Here is a tiny trained network, its code and every weight. The questions are about switching its units off for an input and a class, where a switched-off unit gives its printed mean instead of its output.

import numpy as np


def w(rows, s, z=0):
    codes = np.array(rows[::2]) - 128.0
    scale = np.full(codes.shape[1], s)
    scale[-1] = z or s
    return codes * scale


def norm(h):
    return h / np.sqrt((h * h).mean(-1, keepdims=True) + 1e-5)


def f(y):
    return y / 2 * (1 + np.tanh(0.7978845608 * (y + 0.044715 * y**3)))


def log_softmax(a):
    a = a - a.max(-1, keepdims=True)
    return a - np.log(np.exp(a).sum(-1, keepdims=True))


def net(x, mask):
    res = np.array(x, float).reshape(1, 6) / 4 @ E
    u = 0
    for l in range(4):
        y = f(norm(res) @ A[l][:, :-1].T + A[l][:, -1])
        res = res + np.where(mask[u : u + 6], y, B[l][:, -1]) @ B[l][:, :-1]
        u += 6
    return log_softmax(norm(res)[-1] @ U[:, :-1].T + U[:, -1])


A, B = {}, {}
E = w([
[126,128,130,129,127,128,129,128],'x0',
[127,129,130,129,126,129,129,128],'x1',
[125,131,65,251,132,164,158,163],'x2',
[106,99,131,131,182,85,166,126],'x3',
[214,149,155,152,130,134,180,93],'x4',
[128,127,126,128,129,127,127,127],'x5',
],0.0021)
A[0] = w([
[43,139,165,22,131,108,38,150,2],'L0N0',
[195,98,193,91,152,88,183,33,96],'L0N1',
[192,221,103,253,178,193,220,147,68],'L0N2',
[127,144,133,125,128,135,135,125,136],'L0N3',
[120,138,121,137,149,126,132,175,121],'L0N4',
[140,119,140,124,128,136,128,128,134],'L0N5',
],0.0019,0.00098)
B[0] = w([
[164,30,112,111,81,100,131,147,178],'L0N0',
[157,198,93,96,148,104,151,238,168],'L0N1',
[151,3,95,104,50,62,92,102,251],'L0N2',
[139,119,120,124,132,124,123,134,132],'L0N3',
[107,122,132,132,118,134,130,84,131],'L0N4',
[139,138,122,129,128,116,128,143,130],'L0N5',
],0.002,0.0011)
A[1] = w([
[134,121,121,120,114,123,120,149,94],'L1N0',
[126,112,120,190,175,134,186,103,157],'L1N1',
[15,52,26,210,129,157,100,209,16],'L1N2',
[217,104,251,32,110,87,167,46,5],'L1N3',
[132,131,125,133,132,128,127,132,131],'L1N4',
[5,172,175,5,156,119,35,164,200],'L1N5',
],0.0024,0.0012)
B[1] = w([
[147,141,134,133,132,137,139,129,123],'L1N0',
[70,84,120,82,112,88,79,99,154],'L1N1',
[79,220,203,3,168,103,112,79,229],'L1N2',
[23,198,97,196,174,159,86,237,185],'L1N3',
[125,123,133,119,123,121,123,128,129],'L1N4',
[243,45,67,235,69,115,180,80,253],'L1N5',
],0.0022,0.002)
A[2] = w([
[207,226,189,108,87,210,101,188,50],'L2N0',
[108,121,170,44,116,105,59,89,187],'L2N1',
[89,83,92,135,25,165,33,100,150],'L2N2',
[91,178,213,71,247,88,208,131,4],'L2N3',
[61,253,111,115,109,242,15,156,31],'L2N4',
[161,140,101,215,159,145,173,106,144],'L2N5',
],0.0026,0.0014)
B[2] = w([
[68,128,164,89,159,133,111,57,179],'L2N0',
[114,148,113,198,130,160,174,117,191],'L2N1',
[191,170,120,161,129,142,153,165,247],'L2N2',
[201,132,68,188,129,144,87,200,136],'L2N3',
[109,152,109,119,94,61,254,130,192],'L2N4',
[122,111,140,36,105,117,103,150,165],'L2N5',
],0.0038,0.0016)
A[3] = w([
[145,22,85,174,136,75,200,154,12],'L3N0',
[172,150,119,178,108,170,132,100,157],'L3N1',
[2,175,217,34,180,151,140,65,3],'L3N2',
[217,112,132,128,6,219,88,83,45],'L3N3',
[26,137,101,172,229,121,104,135,1],'L3N4',
[130,18,125,117,141,69,175,120,27],'L3N5',
],0.0032,0.0012)
B[3] = w([
[97,164,221,49,113,158,160,40,226],'L3N0',
[78,87,137,51,92,96,104,155,174],'L3N1',
[178,203,214,102,112,239,16,71,158],'L3N2',
[106,46,88,110,117,162,3,220,249],'L3N3',
[154,67,139,224,147,212,6,115,148],'L3N4',
[108,114,180,78,114,116,199,35,183],'L3N5',
],0.0026,0.002)
U = w([
[153,51,91,96,53,157,52,198,244],'0',
[119,60,191,68,139,90,213,30,254],'1',
[153,254,212,75,133,194,83,86,38],'2',
[221,173,126,148,240,78,156,222,45],'3',
[71,242,74,176,74,127,231,156,58],'4',
[63,108,116,250,212,165,78,93,28],'5',
],0.0087,0.00087)

Each question gives the input, the list of numbers given to net, and the class t.
The units are the neurons (one row each of A and B). Each row of codes is followed by its name. A weight is (code - 128) times the scale printed after its matrix; where a second scale follows, it is the last column's (A, B and U).
mask holds one flag per neuron, layer by layer. A switched-off neuron (its flag False) gives its mean, the last column of its row in B, instead of its output. The means were averaged over made-up inputs and are rounded, as every weight is.
A unit's drop is (log p(t) with every unit on - log p(t) with that unit switched off) / (log p(t) with every unit on - log p(t) with every unit switched off).
The circuit of an input: a set's keep is (log p(t) with only the set's units on - log p(t) with every unit switched off) / (log p(t) with every unit on - log p(t) with every unit switched off). Starting from the 12 units with the biggest drops (on a tie, the unit counted first), units are removed one at a time, each time the one whose removal leaves the highest keep (on an exact tie, the one counted first), for as long as the keep stays at least 0.8.
circuit, biggest first: the units of the circuit, biggest drop first
unit that matters most: the unit with the biggest drop
k most important neurons: the k neurons with the biggest drops, biggest first
k most important neurons of layer l: the k neurons of layer l with the biggest drops, biggest first
drop when u is switched off: that unit's drop, to one decimal
input [2,-1,8,-1,-7,-2], class 4: circuit, biggest first : [L2N4, L1N2]
input [2,-7,8,-2,-5,-4], class 4: 2 most important neurons : [L2N4, L1N2]
input [0,-4,-5,7,8,7], class 3: unit that matters most : L2N3
input [4,5,-8,1,6,-4], class 3: circuit, biggest first : [L2N3, L3N0, L1N3]
input [6,-5,-7,8,4,4], class 3: circuit, biggest first : [L2N3, L1N3]
input [-7,2,-4,7,1,-3], class 3: 4 most important neurons : [L2N3, L1N3, L0N2, L2N4]
input [1,0,1,-5,0,-4], class 4: 4 most important neurons : [L1N5, L2N4, L2N2, L0N1]
input [4,1,-5,-3,0,4], class 0: 2 most important neurons : [L1N5, L1N2]
input [6,1,-6,-7,0,-5], class 0: 4 most important neurons : [L1N5, L1N2, L3N3, L0N0]
input [-3,2,1,-4,2,8], class 0: 2 most important neurons : [L1N2, L0N2]
input [-4,-5,6,0,8,-2], class 0: 3 most important neurons : [L2N4, L3N3, L2N5]
input [-5,-1,1,-5,7,3], class 0: 2 most important neurons : [L1N2, L0N2]
input [5,8,0,3,8,-3], class 3: 2 most important neurons : [L1N5, L1N3]
input [-6,7,-1,6,3,-8], class 3: 2 most important neurons : [L1N5, L2N3]
input [7,-4,2,5,0,6], class 5: most important neuron of layer 3 : [L3N4]
input [3,5,5,1,5,-4], class 1: 2 most important neurons : [L0N2, L2N3]
input [4,8,3,2,8,7], class 1: 2 most important neurons of layer 2 : [L2N2, L2N3]
input [-6,-8,5,-1,7,2], class 0: 2 most important neurons : [L2N4, L3N3]
input [-7,1,3,1,4,-3], class 1: 2 most important neurons of layer 3 : [L3N5, L3N0]
input [2,1,1,-1,-4,4], class 4: unit that matters most : L1N2
input [-4,8,-7,5,8,-2], class 3: drop when L1N0 is switched off : 0.0
input [-6,2,-7,-3,-2,-7], class 0: drop when L1N5 is switched off : 2.8
input [5,6,2,2,5,-2], class 1: drop when L0N2 is switched off : 0.1
